Questions about the table below.
1) The entry in the top-right corner?
2) The last entry, reading row by row?
3) The 5th entry in reading order?
4) The entry directly above the centre entry?
5) The last entry in the row that holds the largest entry?
6) The entry just left of the centre entry?
7) The bottom-left entry?
8) The entry directly below the largest entry?
array([[  0, -23, -20,  13, -21,  -6, -19,  -9, -23,  11, -14, -12,   5],
       [ -2,  18,  -1,  19,  -7,   2,  -7,   4, -25,  10,   9,  -3,   7],
       [ -6,   6,   3,  23,   4,  -2,  -4, -17, -18,   1,  16,   0,   0],
       [ 14,  -1,   0,  32, -15,   9,  -8,  -5, -17,  15,   8,  -2,   2],
       [ -1, -14,   3,  26,  -1,   3,  -5, -15, -12,   5,  13,   0,  -3],
       [ 22,   1,  -1,  23,  -6,  13,  -1, -27, -33,  10,   8,  -5, -10],
       [  7,  -2,  -9,  22,  -7,   4,  -8,  -7, -19,   5,   8,  -2,   2]])
1) 5
2) 2
3) -21
4) -4
5) 2
6) 9
7) 7
8) 26

Questions about the row below.
1) Find the entry just right of 8.
2) Find the entry just left of the largest entry.
3) Find the entry just right of -17.
[-17   5   5  20 -48   9  -3 -16   8 -33  21   0  22]
1) -33
2) 0
3) 5
